Here is a tiny trained network, its code and every weight. The questions are about switching its units off for an input and a target symbol, where a switched-off unit gives its printed mean instead of its output.

import numpy as np


def w(rows, s, z=0):
    codes = np.array(rows[::2]) - 128.0
    scale = np.full(codes.shape[1], s)
    scale[-1] = z or s
    return codes * scale


def norm(h):
    return h / np.sqrt((h * h).mean(-1, keepdims=True) + 1e-5)


def softmax(a):
    e = np.exp(a - a.max(-1, keepdims=True))
    return e / e.sum(-1, keepdims=True)


def log_softmax(a):
    a = a - a.max(-1, keepdims=True)
    return a - np.log(np.exp(a).sum(-1, keepdims=True))


def net(x, mask):
    ids = ['ΔΠΦΨαβεζηθλμξστ'.index(c) for c in x.split()]
    T = len(ids)
    res = E[ids] + P[:T]
    u = 0
    for l in range(2):
        r = norm(res)
        for j in range(3):
            rows = slice(2 * j, 2 * j + 2)
            q, k, v = (r @ M[l][rows].T for M in (Q, K, V))
            z = softmax(np.where(np.tri(T) > 0, q @ k.T / 2**0.5, -1e9)) @ v
            o = O[l][rows]
            res = res + np.where(mask[u + j], z, o[:, -1]) @ o[:, :-1]
        u += 3
    return log_softmax(norm(res)[-1] @ U[:, :-1].T + U[:, -1])


Q, K, V, O = {}, {}, {}, {}
E = w([
[64,162,124,13,53,149,161,82,113],'Δ',
[52,136,147,204,128,80,83,94,95],'Π',
[51,170,108,131,172,122,62,156,255],'Φ',
[89,64,141,142,18,122,184,90,79],'Ψ',
[55,204,78,95,77,111,54,50,147],'α',
[49,109,208,112,125,171,198,202,147],'β',
[145,171,54,119,119,63,84,96,225],'ε',
[17,147,200,215,71,196,141,116,65],'ζ',
[85,34,137,200,112,115,149,181,187],'η',
[120,142,64,131,188,229,143,66,159],'θ',
[146,185,186,89,140,88,172,77,17],'λ',
[104,251,134,27,190,134,126,136,178],'μ',
[145,156,191,142,249,86,146,186,140],'ξ',
[34,110,77,133,32,166,107,136,236],'σ',
[156,142,94,27,150,92,159,150,223],'τ',
],0.0053)
P = w([
[148,117,180,122,109,101,121,131,141],'0',
[130,100,116,148,172,164,151,72,118],'1',
[87,90,96,116,146,119,149,98,113],'2',
[162,99,150,144,146,175,146,74,140],'3',
[190,112,140,117,103,138,70,176,96],'4',
[142,167,120,100,88,60,141,156,162],'5',
[75,124,41,126,157,105,146,181,69],'6',
[119,108,52,147,192,171,162,99,86],'7',
[179,172,119,208,133,160,115,135,251],'8',
[176,155,197,87,105,69,110,140,170],'9',
[203,160,121,106,96,78,53,197,110],'10',
],0.012)
Q[0] = w([
[128,110,197,119,132,94,92,145,136],'L0H0',
[96,119,120,132,167,105,185,123,172],'L0H0',
[128,115,63,155,186,189,183,69,127],'L0H1',
[117,87,60,105,147,144,62,208,44],'L0H1',
[133,156,246,132,73,46,120,113,192],'L0H2',
[128,138,132,161,159,146,194,42,173],'L0H2',
],0.013)
K[0] = w([
[97,146,43,138,141,123,158,168,97],'L0H0',
[91,131,177,108,85,75,117,126,169],'L0H0',
[190,112,223,96,81,119,58,144,153],'L0H1',
[190,90,123,149,162,240,105,76,119],'L0H1',
[44,165,67,133,136,48,200,155,121],'L0H2',
[137,175,192,115,41,6,113,194,171],'L0H2',
],0.011)
V[0] = w([
[109,128,75,149,133,86,132,178,190],'L0H0',
[221,137,162,136,163,204,162,75,164],'L0H0',
[137,231,124,115,117,98,91,26,28],'L0H1',
[21,216,181,61,153,220,131,171,138],'L0H1',
[172,89,97,6,62,148,236,135,102],'L0H2',
[151,113,171,103,255,22,170,179,95],'L0H2',
],0.0072)
O[0] = w([
[94,128,121,134,65,153,102,114,129,175],'L0H0',
[119,126,147,177,165,148,115,206,154,116],'L0H0',
[84,59,168,138,169,43,153,120,182,67],'L0H1',
[254,29,29,177,126,101,141,126,102,251],'L0H1',
[113,48,136,44,157,181,46,128,110,116],'L0H2',
[89,115,85,82,116,164,210,220,151,193],'L0H2',
],0.0089,0.0015)
Q[1] = w([
[130,141,97,113,135,118,94,137,143],'L1H0',
[113,149,125,139,129,132,140,137,146],'L1H0',
[110,115,99,115,167,199,216,2,156],'L1H1',
[61,155,72,206,218,157,106,160,84],'L1H1',
[116,116,124,132,173,124,144,131,91],'L1H2',
[127,143,132,122,120,71,87,167,84],'L1H2',
],0.014)
K[1] = w([
[126,142,124,149,122,169,169,103,150],'L1H0',
[115,147,99,106,117,114,113,134,163],'L1H0',
[179,137,187,127,45,50,54,245,130],'L1H1',
[202,118,197,139,133,191,145,123,199],'L1H1',
[169,122,194,147,112,158,130,132,156],'L1H2',
[83,92,137,183,151,196,161,77,116],'L1H2',
],0.012)
V[1] = w([
[95,140,43,60,62,75,174,124,181],'L1H0',
[55,184,101,170,166,181,113,158,164],'L1H0',
[126,122,58,100,71,120,51,115,246],'L1H1',
[48,28,199,201,76,178,172,144,2],'L1H1',
[215,176,136,77,234,100,105,189,206],'L1H2',
[100,130,104,4,86,49,134,55,108],'L1H2',
],0.0073)
O[1] = w([
[216,112,166,164,174,111,157,45,35,249],'L1H0',
[121,186,183,140,53,60,133,193,89,207],'L1H0',
[165,101,198,174,73,135,101,148,2,120],'L1H1',
[135,209,78,135,198,236,148,85,224,61],'L1H1',
[101,145,44,148,91,33,58,198,69,169],'L1H2',
[174,117,235,114,227,90,103,178,78,33],'L1H2',
],0.0081,0.0019)
U = w([
[154,30,116,75,207,142,59,95,120,127],'Δ',
[90,214,194,153,136,75,225,109,176,69],'Π',
[205,192,97,196,57,105,186,137,77,118],'Φ',
[68,142,192,59,164,208,80,77,176,228],'Ψ',
[121,79,197,168,165,25,122,46,139,110],'α',
[194,112,6,94,130,225,110,139,120,72],'β',
[38,184,246,115,71,94,116,143,96,58],'ε',
[165,131,57,179,162,142,152,58,218,84],'ζ',
[115,254,145,92,76,218,131,152,118,93],'η',
[107,149,97,120,133,100,95,151,137,241],'θ',
[37,64,115,78,190,103,170,167,186,189],'λ',
[166,14,53,140,154,90,147,192,99,17],'μ',
[56,167,56,126,50,142,204,234,173,46],'ξ',
[181,140,155,145,93,194,59,24,100,214],'σ',
[93,112,144,37,114,176,78,216,59,250],'τ',
],0.0091,0.0018)

Each question gives the input, a string of symbols that net reads in full, and the target symbol t.
The units are the heads (2 rows each of Q, K, V and O). Each row of codes is followed by its name. A weight is (code - 128) times the scale printed after its matrix; where a second scale follows, it is the last column's (O and U).
mask holds one flag per head, layer by layer. A switched-off head (its flag False) gives its mean, the last column of its rows in O, instead of its output. The means were averaged over made-up inputs and are rounded, as every weight is.
A unit's drop is (log p(t) with every unit on - log p(t) with that unit switched off) / (log p(t) with every unit on - log p(t) with every unit switched off).
The circuit of an input: a set's keep is (log p(t) with only the set's units on - log p(t) with every unit switched off) / (log p(t) with every unit on - log p(t) with every unit switched off). Starting from all 6 units, units are removed one at a time, each time the one whose removal leaves the highest keep (on an exact tie, the one counted first), for as long as the keep stays at least 0.8.
units of the circuit, in order: the units of the circuit, biggest drop first
which heads matter: for each layer, one digit per head in row order, 1 if its drop is at least 0.15 and else 0, layers parted by /
input β λ Φ Δ ξ θ, target β: units of the circuit, in order => (L0H2)
input ε ξ ξ Φ, target ε: which heads matter => 010 / 000
input Ψ τ Ψ β, target Ψ: units of the circuit, in order => (L0H1 L0H2)
input ξ σ α α, target ξ: which heads matter => 000 / 000
input Φ Φ θ ξ λ, target σ: which heads matter => 101 / 001
input Ψ Δ Φ Φ ε σ, target Φ: units of the circuit, in order => (L0H1 L0H2)
input θ ξ α η α σ Ψ, target ξ: units of the circuit, in order => (L0H0 L1H2)
input σ ξ Ψ, target σ: units of the circuit, in order => (L0H1 L0H2)
input τ ξ Π Δ Φ, target ξ: which heads matter => 001 / 000
input μ Δ ξ τ μ ζ η, target τ: which heads matter => 011 / 000
input α Δ Δ Φ α α α β Φ Φ β, target β: units of the circuit, in order => (L0H1 L1H1)
input θ η μ τ, target ξ: which heads matter => 100 / 100
input Π Δ ε ξ ξ, target Δ: which heads matter => 001 / 000
input μ α Φ β, target μ: which heads matter => 010 / 000
input Φ θ σ Δ μ Δ, target σ: units of the circuit, in order => (L0H2)
input ε μ β α Π ε ε Π μ, target ε: units of the circuit, in order => (L0H1 L1H1)
input ξ ζ β Ψ μ Φ α μ, target μ: units of the circuit, in order => (L0H2 L1H1)
input μ Ψ α σ Π Φ β λ τ, target Φ: units of the circuit, in order => (L0H2 L1H1)
input Π τ Φ β Π ξ τ β ε, target ξ: which heads matter => 011 / 000
input λ μ τ α λ, target μ: units of the circuit, in order => (L0H1)
input Π α Φ Π Δ ε ε σ Ψ, target ε: which heads matter => 010 / 000
input σ η α ξ Δ σ Δ Φ τ β, target Δ: units of the circuit, in order => (L0H2 L0H1)
input Π τ ε τ, target Π: units of the circuit, in order => (L0H2 L0H1)
input λ Φ Π μ Φ α, target Π: units of the circuit, in order => (L0H1 L0H2)
input Φ ξ η Δ ε α Φ σ ε ξ, target Φ: which heads matter => 011 / 000
input ξ μ Δ σ β ξ Φ ξ, target β: which heads matter => 011 / 010
input Ψ μ τ α λ ξ Φ Φ, target λ: which heads matter => 011 / 000
input α β Π, target α: units of the circuit, in order => (L0H2 L0H1)
input Π α τ Φ α Φ Ψ σ Φ τ Φ, target σ: which heads matter => 001 / 000
